Look-ups in named tables: a row name and a column name give one cell, copied from the table.

Gez =
cols = Zup, Givuze, Surop
Negi: [51, 115, 107]
Gis: [138, 66, 69]
Vubogob: [58, 121, 165]
Fep: [166, 76, 100]
Sopaba: [90, 123, 154]
Nen: [111, 95, 94]
Bebir: [203, 61, 61]

Gis, Zup: 138
Nen, Givuze: 95
Fep, Givuze: 76
Bebir, Surop: 61
Bebir, Givuze: 61
Fep, Surop: 100
Vubogob, Zup: 58
Sopaba, Surop: 154
Gis, Givuze: 66
Row with the largest Givuze: Sopaba

Nitipu:
cols = Bovuret, Netot, Vas, Lizo, Rup, Ber, Pame, Miramob, Fol, Tus
Mumeli: [91, 173, 111, 158, 92, 53, 100, 122, 96, 60]
Tuzekez: [77, 104, 128, 135, 99, 111, 138, 126, 99, 93]
Subafev: [59, 129, 117, 145, 91, 43, 117, 106, 64, 34]
Toduveg: [98, 103, 133, 193, 95, 89, 119, 96, 123, 106]
Kib: [49, 117, 181, 144, 119, 157, 139, 154, 95, 92]
Bul: [102, 79, 111, 182, 81, 110, 129, 97, 88, 136]
Leroza: [71, 67, 98, 181, 69, 116, 135, 126, 90, 129]
Nezozu: [106, 111, 147, 191, 109, 83, 109, 106, 116, 101]
Nedelal: [96, 85, 126, 134, 106, 125, 131, 143, 151, 174]
Rur: [103, 126, 169, 202, 116, 76, 101, 111, 132, 96]

What is the Netot of Rur in Nitipu?
126
What is the Vas of Bul in Nitipu?
111
What is the Netot of Subafev in Nitipu?
129
What is the Vas of Rur in Nitipu?
169
What is the Tus of Nezozu in Nitipu?
101
What is the Bovuret of Mumeli in Nitipu?
91
What is the Fol of Leroza in Nitipu?
90
What is the Fol of Nedelal in Nitipu?
151
What is the Fol of Tuzekez in Nitipu?
99
What is the Pame of Tuzekez in Nitipu?
138
What is the Miramob of Nezozu in Nitipu?
106
What is the Tus of Kib in Nitipu?
92
What is the Miramob of Leroza in Nitipu?
126
What is the Bovuret of Leroza in Nitipu?
71
What is the Ber of Nezozu in Nitipu?
83
Row with the largest Lizo: Rur

Table Gir
	Fivita	Muvev	Bofu	Mup	Sof
Bod	47.328	43.383	13.922	31.520	-8.006
Nor	-2.049	-36.621	83.766	-25.242	16.987
Fikuzov	18.477	53.914	-22.061	28.239	9.812
Tirukek	-9.146	9.387	26.629	-10.198	28.616
Tiriti	-10.371	-68.298	-2.740	8.399	-2.408

Bofu of Tirukek: 26.629
Sof of Tiriti: -2.408
Bofu of Bod: 13.922
Bofu of Tiriti: -2.740
Fivita of Bod: 47.328
Mup of Fikuzov: 28.239
Muvev of Nor: -36.621
Sof of Fikuzov: 9.812
Muvev of Tiriti: -68.298
Mup of Tirukek: -10.198
Bofu of Fikuzov: -22.061
Muvev of Bod: 43.383
Mup of Tiriti: 8.399
Mup of Bod: 31.520
Fivita of Nor: -2.049
Fivita of Tirukek: -9.146
Bofu of Nor: 83.766
Sof of Nor: 16.987
Sof of Tirukek: 28.616
Row with the largest Sof: Tirukek

Zib
|  | Zisikal | Nula | Kanu | Nirab | Dato | Kitag | Volo | Vof | Kob | Guson |
|---|---|---|---|---|---|---|---|---|---|---|
| Podel | -15 | -79 | -36 | -31 | -13 | -23 | 23 | -39 | -29 | -14 |
| Satidiz | -29 | 3 | 48 | -43 | -40 | -6 | -22 | -22 | 20 | 20 |
| Kis | 10 | -8 | -12 | 14 | 2 | -29 | -24 | -31 | -52 | -30 |
| Fikesug | 27 | -26 | -35 | 20 | 25 | -63 | -45 | -13 | -31 | -54 |
| Gotofaf | -13 | -56 | 18 | -41 | -23 | -3 | 48 | -61 | -18 | 30 |
| Fus | -7 | -30 | -1 | -38 | -3 | -38 | -22 | -19 | 19 | -10 |
| Reso | 16 | -24 | -26 | 20 | 15 | -34 | -12 | -41 | -68 | -31 |
| Gis | -9 | -36 | 55 | -65 | -16 | -42 | -49 | 3 | 80 | 14 |
| Pimar | 12 | -11 | -30 | 23 | 7 | -13 | 23 | -66 | -95 | -19 |

Kitag of Fikesug: -63
Zisikal of Fikesug: 27
Volo of Podel: 23
Kanu of Pimar: -30
Nirab of Satidiz: -43
Kanu of Gotofaf: 18
Nirab of Fus: -38
Guson of Gis: 14
Nirab of Pimar: 23
Nirab of Gis: -65
Dato of Kis: 2

